<27> [-22  35 -22 -49   4 -46 -30  33  23  -4  26 -10 -18   3  38  -9 -27  -4
  15 -17  31   1  17   7   3 -10]
<27> [  2   8  -1  10 -10 -48  39  33  14   5  -6  -4  -7 -22  -1 -50  17  30
 -27 -12 -14 -42  -2 -13  40  14]
<33> [-17  25  -9  -9  18  11  -5  21 -18   3  10 -10  12  -2  -6  -2  -5  13
   9   3  -1   6  -7   2  -1   1]
<32> [  9 -18  16  30   5  17  23 -24   1  37 -19 -24  10  -5  14 -28  15  13
 -10  -4  20   3 -10  19   5   3]
<27> [ 27 -58  22  19 -33  29  24 -41  -5  15 -35  10   0 -26 -18 -12   5 -14
 -10  21 -19 -27  -6 -16  -1   4]
<35> [-10   3  -4  14 -11  34  30   7 -23   3 -28   4  -2 -28 -25 -21   7  -1
  21  24 -18   9   4 -26   6  16]
<40> [ 22 -21  21  54  18  56  18 -49  -9  53 -34 -45  39 -14  10 -33  23  22
 -34   8  15  12 -13  14  -6   6]
<33> [-40  28 -25 -21 -10 -44  -7  32 -23 -39  12  12 -36 -33  10 -26 -21 -16
   4  21   4 -19 -15 -20  13  -6]
<35> [ 11 -24   6 -19 -18  -8   2  -1   4   5  -1   8  -1 -12  -7  -5 -10  -2
  -5   3 -14 -36  -3  -8   4  -2]
<32> [ 17  -1   2   0 -14  -4  27   6  46  37 -24 -15  -3   2  18 -28  13  11
  17 -25  16  16  42  -2  15  17]
<40> [ 30 -26  10   3  -8 -13 -23 -26  16 -19   7  15   5  12  -4  29   0 -11
 -37  -3 -17 -21   0  -4 -10 -10]
<40> [ 35 -65  24  -8 -35 -20   2 -25   5 -21   4  41  -7   2 -29  31  -4 -16
 -26   3 -40 -63 -17  -8   0 -10]
<40> [  3   0  -9 -39 -22 -14  -8  30  -1 -38  13  41  -8  -3 -40  32 -15 -10
  12   8 -49 -30  12 -35   1   3]
<40> [ -5 -15   4 -19 -16  -3   7  14  -8 -27  13  44 -19  22 -32  45  -3 -17
  38  -2 -23  -1  -1   0  -4  -1]
<32> [ 28 -28   6 -39 -30 -20  -6  -1  48   8   1  18 -11  16   5  19 -12 -13
  17 -23  -4 -15  36  -5  -1   0]
<40> [ -4   4   0  -2   7   3 -16  -2   3 -31  21  32 -14  51 -11  66   5 -21
  35 -14   1  45   9  18 -19  -6]
<35> [  6  -9   2  -6 -18 -32  16   9  26   4  -4   7 -19   1  11 -14   4  -1
   5 -15   6 -11  13   0  16   4]
<33> [ -7 -32  20  36  13  19  -2 -43 -41  -5   5   1   0   7   1  15   5 -12
 -15  15  14   0 -52  33 -14 -17]
<35> [ -5 -30  14 -30 -11  47  13   1 -24  29  -3   8  10  -1 -29  16 -16  -1
  49   8 -12 -10 -11   9 -10   0]
<27> [  7   3   0   7   7   5 -11 -10   7  -1   1  -5   7   9   5   9   3  -1
  -9  -3   4  12   6   2  -7  -1]
<33> [-14 -14   0 -19 -10 -38 -13   3 -17 -24  20  15 -21 -13   6  -3 -20 -13
 -14  10   0 -43 -32   5   4 -17]
<32> [  0  -8   6   0  22  12 -35 -16 -41 -15  24  -5  30  -7 -15  19 -14   7
 -46  21 -20 -38 -47   5 -16 -19]
<32> [ 17  14  -5 -55  12  -1 -32  23  33  30  21 -22  34  13   7  10 -21  24
  -1 -24  -4 -18  25   2  -6  -3]
<27> [ 14 -24  -2  -6 -39 -14   5 -15  19  -9 -24  13 -24 -30   6 -20  -8 -25
  -6  14  -6 -19  20 -31   6   4]
<27> [ 46 -74  59  29  28  52  22 -56  -7 101  -4 -54  73  16   1 -15  17  56
 -47 -23  10 -52 -55  67  -3 -10]
<40> [  2  71 -35 -10  33 -11 -61  15  28 -26  16 -25  21   7  25  10  -8   4
 -35  -4   6  39  41 -25 -16   0]
<33> [  2  13   8 -75  33  -3 -17  62  -3  40  55 -15  58  30 -31  27 -22  63
   7 -35 -33 -62 -20  29   5  -7]
<27> [-15  -1   4 -16  11  12  -2   8 -19  14  14  -5   6   7  -3   7 -10   6
  21  -2   8  -3 -19  21  -5  -7]
<32> [  6 -46  15   8 -26  -9   1 -31 -11 -27   0  36 -28   5  -9  27  -3 -34
   2  11  -6 -15 -20   5  -8 -12]
<35> [ 14  -5   9  23  21  10 -18 -28  -2   6   5 -18  23  11  10   8   7   8
 -37  -2   8   3 -15  16 -12  -9]
<27> [-19   0 -10 -44 -10   1 -27   2  -3  -5  11   6 -19  -2  15  13 -33 -28
  37   7  20   8   6   3 -16 -13]
<35> [-16  36  -9  17  37  14 -22  -2 -10  -9  16 -13   9  28  13  23   7   2
   3  -6  22  51  -3  21 -16  -5]
<40> [-20   4   1   1   0  23  29  15 -20  17 -10  -1  -4  -6 -13 -12   4   6
  39   5   3  13  -5   5   6   9]
<32> [ -8  11   0 -26  24  13 -23   9  -9  21  22 -20  24  12   6  10 -15  16
   6  -8  10  -3 -13  23 -11 -10]
<35> [  4 -13  12  -5  -4 -29  19   4  39  27   7   0 -19  40  28   5  11   4
  33 -43  37  20  15  42  10   0]
<33> [ -8 -35  13 -19 -29 -69  26  21  -1 -17  20  35 -39   0  -4  -7  -5  -4
   4 -13  -7 -64 -32  15  28  -9]
<33> [-15 -25  23  53  20  32  21 -36 -50   4  -1   0   1  15  -7  11  20  -2
   2  11  17  19 -55  42  -9  -9]
<33> [ 18 -33  16  12  -9  -1   5 -25   8   5  -3   7  -2  10   1  11   6  -6
 -10  -6   1 -10  -7  12  -2  -5]
<35> [ 16 -30  10 -45 -11 -28 -28  -3  15   2  25   9   3   8   5  20 -25  -3
 -14 -12  -6 -51 -10  11  -5 -18]
<32> [ -9  19  -7   5  19   7 -14   6 -24 -12  10  -8  17  -9  -9   0  -3  10
 -23  13 -12  -8 -19  -5  -4  -4]
[ 59 -23  15  37  13  41 -34 -58  16   1 -14 -15  52   6 -12  28  15   5
 -76   8 -29  -4  10 -18 -26  -2]  <40>
[-16  13   8  40   8 -17  76  51 -36   1  -4   9   7 -14 -48 -38  40  52
 -10  -2 -43 -39 -38  -4  48  23]  <27>
[  0  -1  -6 -38  -1 -12 -38   9  -8 -31  29  22   3   9 -16  41 -24 -12
  -4   6 -23 -25  -8  -8 -15 -15]  <32>
[ 17  -5 -12 -54 -33 -37 -28  21  35 -42  16  44 -20  11 -17  43 -22 -26
  11  -7 -33 -22  37 -33  -5  -3]  <32>
[-17  -8  10  15  13  53  14  -5 -52  -5   2  16  11  12 -42  34   6  -2
  33  18 -18  19 -31  12 -15   0]  <27>
[ 14 -30  14 -25 -12 -20   0  -4  22  19  11   4  -4  16  10   9  -8   1
   7 -22   8 -25  -1  22   2  -8]  <35>
[-31  42 -27 -48  12 -17 -45  36 -15 -43  37  17  -9   8  -5  35 -30 -15
  21   7  -6   8   2 -10 -14 -12]  <35>
[  8 -32   7  33 -35 -16  25 -24   1 -34 -23  36 -38 -10 -10   1  15 -32
  -4  14 -11  -1   0 -18   7   4]  <32>
[  6  17  -9  -6  -7  -9  10  18  27   7 -11  -4  -3  -2   4 -14   6   7
   8 -11  -1  11  33 -16  11  13]  <32>
[ 12  13 -14 -36   8   9 -58 -10  10  -4  11 -17  24 -13  12  10 -30  -7
 -29  12  -5 -12  14 -20 -23 -12]  <33>
[-22 -30  17  -5 -13  17  51  20 -49  21  -5  13  -3 -22 -39 -21  -1  16
  32  15 -22 -45 -46   9  19   5]  <27>
[  1   7  -7  -8   2 -44 -25  -3  21 -15  16  -4 -14   7  33  -2  -8  -8
 -23 -12  21  -6   2   9   1 -12]  <40>
[-13  12  -3  13  -4   4  31  14   6   9 -14   2 -17   7   2 -12  15   0
  38  -9  14  35  16   4  11  14]  <35>
[  7   7  -8 -16   6  10 -34 -10   3  -3   5 -11  15  -7   8   7 -16  -5
 -18   9  -1  -3   7 -11 -15  -7]  <33>
[ -3  14 -20   7 -52 -57  49  32  49 -25 -36  30 -64 -23  11 -43  17 -22
  29  -8   0  16  59 -46  38  28]  <33>
[ -2  -7  -7 -27 -32 -24  15  23   7 -11  -8  20 -22 -26 -12 -18 -11  -8
  12   7 -20 -33  12 -29  16   7]  <35>
[  3   4   3  26   8   7  10 -10   2   6 -10 -10   3   3   6  -9  15   5
  -8  -3   9  18   1   5   2   5]  <35>
[-19   1   8   1  -2 -24  51  42  -9   9   8  16 -14  13 -19 -10  17  24
  34 -21  -7 -13 -16  20  29  10]  <33>
[-25  65 -26   7  35  10 -14  18   4  17  -2 -46  13  -7  36 -34   1  17
   2  -3  37  52  20   1  -1   7]  <40>
[ 27 -30   9  -9 -18 -22 -16 -15  13 -23   8  23  -1   3 -12  24  -5 -11
 -31   0 -26 -38  -3 -11  -3  -9]  <40>
[  0 -11   1 -12 -12 -20   1   5   3  -9   6  13 -12  -3  -2   1  -6  -6
  -1  -1  -6 -21  -5  -2   5  -4]  <40>
[ 34 -41  24  32   0  26  -1 -48   3   9 -10   1  19  15  -8  23  15  -3
 -29   0  -8  -3 -11  12 -14  -5]  <40>
[-14  19 -19 -24 -17 -30  -2  30   4 -29   4  18 -23 -17  -5  -7 -12 -10
   9   7 -13 -12  14 -28  11   4]  <35>
[ -6   8  -6 -15  -3 -18  -9  12   5 -18  12  14 -12   9   0  14  -6  -8
   9  -5  -1   1   5  -1  -1  -3]  <40>
[ -6 -52  35  64   2  12  39 -47 -40   0  -7  16 -18  19  -6  11  28 -10
   1   5  18   7 -59  49   0  -9]  <33>

<23> [ -6   2  -8   1   7 -13   6  -8  -7  10  10   7  27  23  22  11  14  -8
  -5 -19 -15  17 -36   8  -3   9]
<23> [ 22 -34 -18  31  -5  -3 -54  -8 -31  43 -37   8 -15  16  33   6  34  26
  44 -48 -73 -29 -26 -21 -12  47]
<17> [ 24  -3   5 -45 -12   9  35  33  31  -1   2  32   0   2 -12  48   3 -18
 -37  -6  -7  26  28  -5  15 -20]
<20> [ 14  25  -9  -1  13  14   8  10  10  -9 -11   2   5  -2  -9   4   2   7
 -24  21  20  24  36  22   0 -16]
<23> [-20  32   4  23  42  -7  12 -22  -6 -13  19  -1  -9  16  23 -46 -32 -36
 -22  27  21  14   9  31  16   8]
<17> [-19  16  -6  44  26  12 -29 -29 -34  -9  -7 -34  -5  -4   2 -60  -6  22
  16  30  35 -18   5  25 -12   7]
<25> [  0  51   0  30  25 -15 -18  -5  25 -36  -8 -22 -43 -51 -13 -55 -49  -5
   8  62  26  -4  67   3   3  -7]
<20> [ 14 -20   9 -38  -8  36  41  22   4   8   3  16  -4  33 -17  40   2 -11
 -33 -17  11  10   5  15  25 -17]
<23> [-11  -4   8 -22 -14  35  50   8   6  -7  12 -36   4  41 -39  30 -19   4
  -2 -13  43   0 -38  32  25 -29]
<21> [-38 -21  28  -5 -42 -18   9  -5  22  -7  31   9  21  -6  -6   6  -5 -24
   4  -6  10 -15 -18 -33 -13  -6]
<21> [-15 -23   8  19  40  23 -24 -30 -67   9   6  13 -11   5  27 -71  12  -3
 -21  22  23 -22  18  16  -3  21]
<23> [ -5  27 -10 -17  33 -78   3 -11   6 -11  36  24  19 -34  46 -15  -8 -38
  -5   5 -40  32 -31 -23  -2  15]
<17> [-18  -9  15  15  -6  22  13  -8  -1   7   7   0  -5  38   1  -4 -12 -20
  -9  -8  14  -9  -3  15  11   4]
<20> [-22  -3  -9  19  19 -17  -5 -30 -35  13  16 -15  23  31  31 -17   8  -2
  18 -24 -12  -2 -71  15  -3  23]
<21> [ -8   1   8  -8 -24 -18  19   7  32  -1  13   2   5  10  -2  30 -14 -21
   9 -20 -17   4 -24 -14   7  -2]
<25> [ 32  14  -7 -29 -27  -6  15  40  59   6 -11  66  42  -5   7  74  40 -16
 -54  -7 -28  58  58 -15 -17 -18]
<24> [  3 -18 -10  27  -7  32 -17  -6 -22  38 -21  38  50  58  35  25  63   9
 -31 -32 -17  20   2  22 -25  18]
<23> [ 15 -22  -8  32 -15  15 -54  -1 -14  27 -37  27   7  -3  19  -1  47  27
   5 -10 -30 -13  37 -17 -33  23]
<25> [-37 -24  37  37 -33  20   4 -13  17   7   9  -5 -32  38  -4 -14 -38 -37
  15 -13   8 -42   1  -8  15  16]
<25> [-17  -9   3   6  20   1  -7 -22 -39  -5  12 -25 -12  -5   0 -43 -12   8
  17  10  20 -24 -27   7   5   7]
<24> [  8  46 -12  40  12   2  18   2  43  11 -16   9   1  63  26  30 -20 -35
 -15 -18 -26  40   7  40  19  14]
<25> [  8  26 -23  18  32 -21 -27 -16 -23 -14 -13 -53 -27 -34  -7 -40 -22  36
  50  18   0 -17 -23   7   2   7]
<21> [ 48  21 -37   2  31   8 -23  11 -16   8 -42 -12 -16 -14   0   6  17  43
  11   3 -23  13  18  18   1   4]
<20> [-23  26 -14  32  17 -17  -8 -27 -15  -2   8 -25  35  18  19 -19   5   8
  14   0   8  13 -45  24 -15   8]
<25> [ -6 -12   3 -15  15  15  12  -6 -29  -1  12  -2   5   8  -2 -14   5   2
 -15   4  23  -2 -12  14   6  -5]
<23> [-16  20 -13  24  36 -34  -4 -27 -19  14  19  23  37  32  61 -16  15 -31
 -17 -14 -29  33 -39  19  -7  30]
<24> [ 10 -39   0  12 -14  15 -50  -3 -32  18 -25  14  -7 -24   4 -17  37  33
  15  -2 -15 -34  25 -29 -26  16]
<21> [-12   7  11   6  11   4  27  -6   9   4  16  11  -7  40  16   0 -23 -42
 -21  -8   0  11  -7  20  23   8]
<21> [ -6 -25   4  -8 -12 -16 -14  -5 -15   4   7  -3   0 -19   2  -5   8   9
  23 -11 -14 -22 -26 -28  -9   8]
<24> [ 13   0  -3  26 -38 -18 -44  11  36   4 -30   7  -9 -35  -4  15  10  17
  33  -3 -37 -15  36 -42 -27  10]
<20> [ 22  13 -25 -18  40  39  42   5 -28  21  -6  10  34  75  17  37  28   1
 -50 -26   7  52 -29  70  22  -6]
<21> [-14 -27   8  13  22   6 -25 -24 -51  11   8  13  -7  -1  25 -51  12  -4
  -5   7   3 -24   0  -3  -6  23]
<24> [-28   7  13 -18  23 -19  31 -18 -16 -25  41 -36 -18  -8 -10 -37 -48 -21
  12  16  32 -14 -47   8  26  -8]
<17> [  1   3  -4  -7   5  -9  -2  -1  -6  -4   4  -3   5 -12   0  -4   3   6
   3   4   0   2  -7  -3  -4  -2]
<20> [-11  29  -2  -3   2  25  38   4  15 -15   8 -15  32  30 -20  18  -3   0
 -30  14  50  32   1  44   4 -31]
<20> [-25 -52  24 -25 -20   6  30  -8 -22  17  32   0  -2  41   2  16  -7 -24
   9 -45  -7 -27 -72 -11  22  10]
<17> [ -8  -9  11 -36   1  -1  36   5  -1  -5  28  14  16   9  -2  14  -1 -22
 -28  -4  15  14 -18   3  12 -14]
<24> [-17 -21   9 -26  30  12  19 -17 -53  -6  29 -15  -5   3  -3 -38  -8  -1
 -10   9  37 -16 -34  15  16  -5]
<23> [-14  25  20 -55  -7  -1  65  20  39 -49  39 -24  -2 -30 -55  10 -47 -18
 -25  41  69  17  11   7  23 -57]
<25> [-14   4  12  23   1  11   0  -9   4  -7  -1 -23 -32   7 -11 -26 -35  -9
  16  11  17 -23   7   8  14   4]
<21> [ 36   3 -27  -7  -3 -18 -25  14   2   8 -29 -11  -6 -27  -3  25  18  38
  35 -16 -43   1 -12 -18  -9   6]
<17> [-10 -18  11 -20  -8 -16  10   0   0   3  22  22  12  -2  11   7   6 -21
 -10 -11 -11   1 -16 -19   0   3]
<25> [-11 -15 -14  20  -4 -55 -50 -25 -28  12   3 -13  16 -31  31 -20  22  23
  59 -23 -50 -25 -64 -41 -30  33]
<20> [-12  -4   4   9 -15 -11  -7  -5   6   0   4  -7   5  -3  -1   0  -2   1
  17  -6  -5 -10 -16 -13  -8   3]
<24> [  0   2  -3  51 -39 -19 -50  -1  34  15 -30  10   4  -8  15  13  16   9
  36 -16 -46 -13  19 -33 -32  24]
<24> [ -9 -24  10 -46  21   7  20  -6 -46 -16  29 -16  -9 -26 -20 -32  -7   9
  -7  19  42 -18 -22   0  13 -18]
<17> [ 10  11 -23   1  11 -42 -36  -8 -16  -6  -7 -19   9 -51   7 -16  16  35
  39   6 -24  -4 -25 -23 -24   8]
<17> [  0 -17   2  48 -33 -15 -46  -5  18  26 -27   6 -20   9  20   9   3   0
  47 -34 -61 -31  -3 -34 -14  38]
[-17  -3  10  42  -7  82   7  -8 -14  10 -21 -12  10  67 -18  -7  10  13
 -30   8  62  -5  35  58  -1 -11]  <23>
[ -5  36   9 -24  10  26  84  16  41 -20  21 -27 -15  56 -32  35 -60 -39
 -28   0  42  32 -17  55  56 -33]  <21>
[-20 -21  22  13 -36 -10  -7  -1  25  12  10  34  11  11  17  13   7 -31
  -6 -17 -21  -8   9 -30 -13  13]  <25>
[ 18 -14  -3  22   0  -1 -45   0  -9  11 -28   8 -37 -28   8 -22   4  15
  24   3 -31 -29  36 -26  -8  23]  <23>
[-19 -73  42 -47   4   4  22  -8 -45   7  43  14 -58  -3   1 -35 -33 -42
   3 -16  -3 -58 -33 -36  41  16]  <20>
[-11 -10  11   1  -3   2   2  -4  -3   2  10  13   2   5   7  -8   0 -15
 -11   1   4  -4   6  -4   0   3]  <17>
[-16 -26   2  16  11  19 -11 -22 -46  20   4   8  19  33  23 -20  26   4
  -8 -14   5 -10 -25  15  -8  18]  <24>
[ 16  29 -25  38  11  11 -28  -4  -3  -2 -38 -46 -17  -3 -14 -10  -6  44
  39   8   1  -8   3  23  -5   3]  <17>
[ 19  24 -15  13 -45 -26 -26  24  62  -1 -28  16  32 -31  -5  52  29  20
  12  -4 -35  24  34 -32 -38  -8]  <21>
[ 13  -6  -1 -38  11  15  21  13 -13  -7   6   5   3 -10 -16   7   7   8
 -25  10  22  10   9   8   9 -20]  <24>
[ -6  37 -32  -4  59 -28 -26 -29 -61 -34  10 -53  24 -67  -6 -73  10  57
  19  56  49   6 -25  20 -25 -16]  <17>
[ -8 -34  15 -37 -28 -34  19   8  14  13  30  35  17   4  18  38   9 -34
  -2 -40 -42   2 -43 -42   3   9]  <17>
[-24   1   3  28 -11 -15 -10 -17   3   7   8  -4  20  19  17  -4   3  -9
  15 -14  -9  -4 -30  -3 -12  14]  <24>
[ 26  39  -9  -5   0  -4  21  25  52  -9 -15   5 -13   2 -10  37 -21 -14
 -13   5 -12  33  35  11  16 -13]  <24>
[  0  19 -18  14  21 -49 -42 -17 -15 -12  -1 -13   3 -58  17 -40   5  21
  33  21 -19  -5  -9 -24 -24  13]  <25>
[ -9 -31  17 -27  27   7  18 -11 -42   2  27   7 -31   6   8 -34 -19 -25
 -12   0   9 -22 -19   0  29   9]  <20>
[ 23 -31 -10   9 -21  -2 -45   7 -11  26 -32  14  -7 -15   9  16  35  31
  30 -27 -49 -22   4 -34 -21  22]  <23>
[ -5   6  -5  24  -1 -28 -34 -12  -1  -1  -6  -6  -3 -27  13 -22   1   9
  29   5 -20 -13  -2 -21 -18  16]  <20>
[ 21 -28  16 -19 -64   8  -4  37  53   6 -21  21 -20 -22 -32  55   5   4
  11 -18 -27 -18  42 -50  -5 -11]  <20>
[  8 -19 -10  24  13 -11 -57 -15 -37  20 -18  25   2 -22  35 -33  38  18
  10   0 -34 -16  17 -22 -28  32]  <21>
[-45  -1  13  22 -17 -24  -3 -26   0 -11  27 -30  17   0   0 -22 -16  -6
  32  -1  16 -21 -50 -10 -12   3]  <20>
[ -5 -22   2   6  31   6 -14 -20 -51  13   6   5 -18   8  24 -42   2  -5
  -1  -2  -4 -20 -13   6   9  23]  <21>
[  8 -11  -5  -7 -10  14  11   7  -2  13  -8  -7   3  28  -6  30   7   9
   7 -27 -10   0 -26   9   8   0]  <25>
[-31  -6  16  33   3 -14 -23 -27 -14  -8  12 -20 -25 -14   7 -55 -29 -10
  31  14   8 -39  -9 -14  -2  18]  <25>
[-11  -8   7  13  29  17  -2 -18 -34   6   8  11 -10  19  20 -40  -3 -17
 -21  10  15  -6  10  19   9  14]  <21>
[ 14  14 -20 -35  19 -31   1   4 -13 -16   9 -12  19 -46  -6   0  13  26
   7  13   0  17 -23  -8  -9 -15]  <17>
[ -7 -24  -3   7  26  37   4 -18 -56  26   2  17  23  55  27 -13  33   0
 -32 -17  12   6 -20  38   2  15]  <24>
[ 33 -32  -8 -65 -44 -48  -7  34  23   0  -2   2  -2 -69 -25  59  19  31
  45 -31 -56 -13 -35 -75 -11 -11]  <23>
[ 26   0 -22  13  -4 -20 -44   5  -1  14 -30  13   5 -26  17  10  32  28
  21 -10 -47   1  12 -24 -25  18]  <21>
